Read these off the matrix that follows. Rows and columns are numbered from 0.
1) What is the entry in the bottom-right corner?
2) What is the bottom entry of the column that holds the largest entry?
3) What is the top entry of the column that holds the largest entry?
4) What is the entry in row 0 and column 2?
5) What is the top-right entry?
6) What is the entry at row 1, column 0?
[[ 0.11  0.07  0.14  0.16  0.24  0.18  0.22  0.06 -0.07]
 [-0.17  0.09  0.09  0.11  0.25  0.10  0.16  0.06  0.11]
 [ 0.19 -0.09  0.03  0.01 -0.08  0.00  0.12  0.03 -0.13]
 [-0.02  0.25  0.02 -0.13  0.04  0.05  0.07  0.03  0.23]
 [ 0.28  0.03  0.01  0.01 -0.13 -0.01 -0.11  0.07  0.10]
 [ 0.23 -0.10  0.05  0.02 -0.06  0.00  0.15  0.02 -0.18]
 [ 0.22  0.18  0.10 -0.04  0.14  0.17  0.25  0.03 -0.07]
 [ 0.02  0.07 -0.02 -0.09 -0.11 -0.08 -0.04  0.03  0.19]
 [-0.20 -0.11  0.04  0.12  0.07 -0.04  0.06  0.03  0.02]
 [ 0.00  0.04 -0.01 -0.06 -0.12 -0.09 -0.06  0.04  0.18]
 [-0.16 -0.13  0.07  0.15  0.07 -0.01  0.07  0.03 -0.01]
 [-0.11  0.19  0.09  0.12  0.17  0.11 -0.05  0.11  0.26]
 [-0.07  0.05 -0.01 -0.10 -0.12 -0.10 -0.05  0.02  0.17]
 [ 0.17 -0.07  0.07  0.26  0.01  0.07 -0.14  0.12  0.06]]
1) 0.06
2) 0.17
3) 0.11
4) 0.14
5) -0.07
6) -0.17

Questions about the array below.
1) Read off the first entry on the main diagonal.
2) Read off the top-right entry.
3) Read off the entry just right of the largest entry.
4) Read off the first entry in the row that holds the largest entry.
5) Read off the largest entry.
6) Read off the third entry from the end, reading row by row.
7) Read off the entry in the bottom-left corner.
8) Read off the last entry, reading row by row.
-1.14  -2.61  +1.74  +0.21  -3.08  +1.97  +0.04  +1.73  -4.63  +2.19  +3.32
+1.07  -2.08  +5.53  -4.73  -3.71  +2.55  +0.31  +3.46  -7.76  +4.10  +4.15
-2.92  -1.72  +0.24  +2.12  -4.26  +1.07  -0.27  -0.58  -2.83  -0.25  -0.12
+3.62  +1.31  -1.62  -5.84  -1.04  +1.90  +0.69  +2.69  -1.84  +0.06  +3.94
-3.85  -0.46  -0.88  +3.31  +0.55  -4.00  -2.51  -5.37  -0.17  -1.40  -4.12
1) -1.14
2) +3.32
3) -4.73
4) +1.07
5) +5.53
6) -0.17
7) -3.85
8) -4.12

Read these off the matrix that follows. Indices start at 0.
1) The minimum?
2) The entry in the bottom-right corner?
3) The entry at row 0, column 2?
4) The top entry of the column that holds the smallest entry?
5) The entry in row 0 and column 1?
6) The entry just left of 67?
7) The entry just left of 58?
8) The entry in row 1 and column 1?
array([[43, 60, 59, 35, 51, 82, 38, 53, 46, 58, 47, 70, 34, 59, 39],
       [17, 50, 54, 67, 39, 45, 45, 52, 21, 80, 53, 39, 73, 32, 75]])
1) 17
2) 75
3) 59
4) 43
5) 60
6) 54
7) 46
8) 50

B =
-5.28  -6.74  -0.28  -5.51  -6.07  -0.37  -0.22  -4.69  -5.66
+2.32  +1.81  +2.44  -2.75  +4.85  +3.01  +4.63  +5.43  -0.86
Indices start at 0.
Which number is the bottom-left entry?
A: +2.32
Which number is the entry at row 0, column 1?
A: -6.74
Which number is the entry at row 0, column 2?
A: -0.28
Which number is the entry in the bottom-right corner?
A: -0.86
Which number is the entry just left of the largest entry?
A: +4.63
The entry in the top-left corner -> -5.28
The maximum: +5.43
The bottom entry of the column that holds the smallest entry is +1.81
Which number is the entry directly above +5.43?
A: -4.69

data =
[[162 190 108  90 162 127  86 134 104 143 135  92]
 [157 109 150 148 125 120 138 130 116 151 120 156]
 [ 52 176 142 170 137 116 151 120 118 178 135 155]
 [ 79 207 178 199 129 142 132 154 148 172 149 122]
 [152 142 152 159 126 126 124 148 116 126 109 104]
 [ 75 135 134 167 176  98 159 140 132 154 144 175]
 [134 155 151 162 111 124 123 179 120 127 109 112]
 [ 82 155 119 138 136 159 106 151 174 158 153 154]
 [146 152 156 159 119 145 116 177 117 125 101 122]
 [137 131 123 140 164 168 139 142 120 150 135 143]
 [126 190 154 153 127 158 120 158 145 142 159 139]
 [150 116 157  97 146 139 144 122 159 154 124 185]]
Indices start at 0.
The entry in the bottom-right corner: 185
The entry at row 0, column 0 -> 162
What is the entry in the bottom-left corner? 150
The entry in row 1 and column 0 -> 157
The entry just right of 168 is 139
The entry just right of the smallest entry: 176
The entry in row 1 and column 1 -> 109
What is the entry in row 2 and column 0? 52
The entry in row 0 and column 1: 190
What is the entry in row 0 and column 2? 108
What is the bottom entry of the column that holds the largest entry? 116
The largest entry: 207
What is the top-right entry? 92
What is the entry in row 2 and column 2? 142
The entry in row 1 and column 2: 150
The entry directly above 98 is 126
What is the entry just left of the largest entry? 79
The entry directly below the largest entry is 142
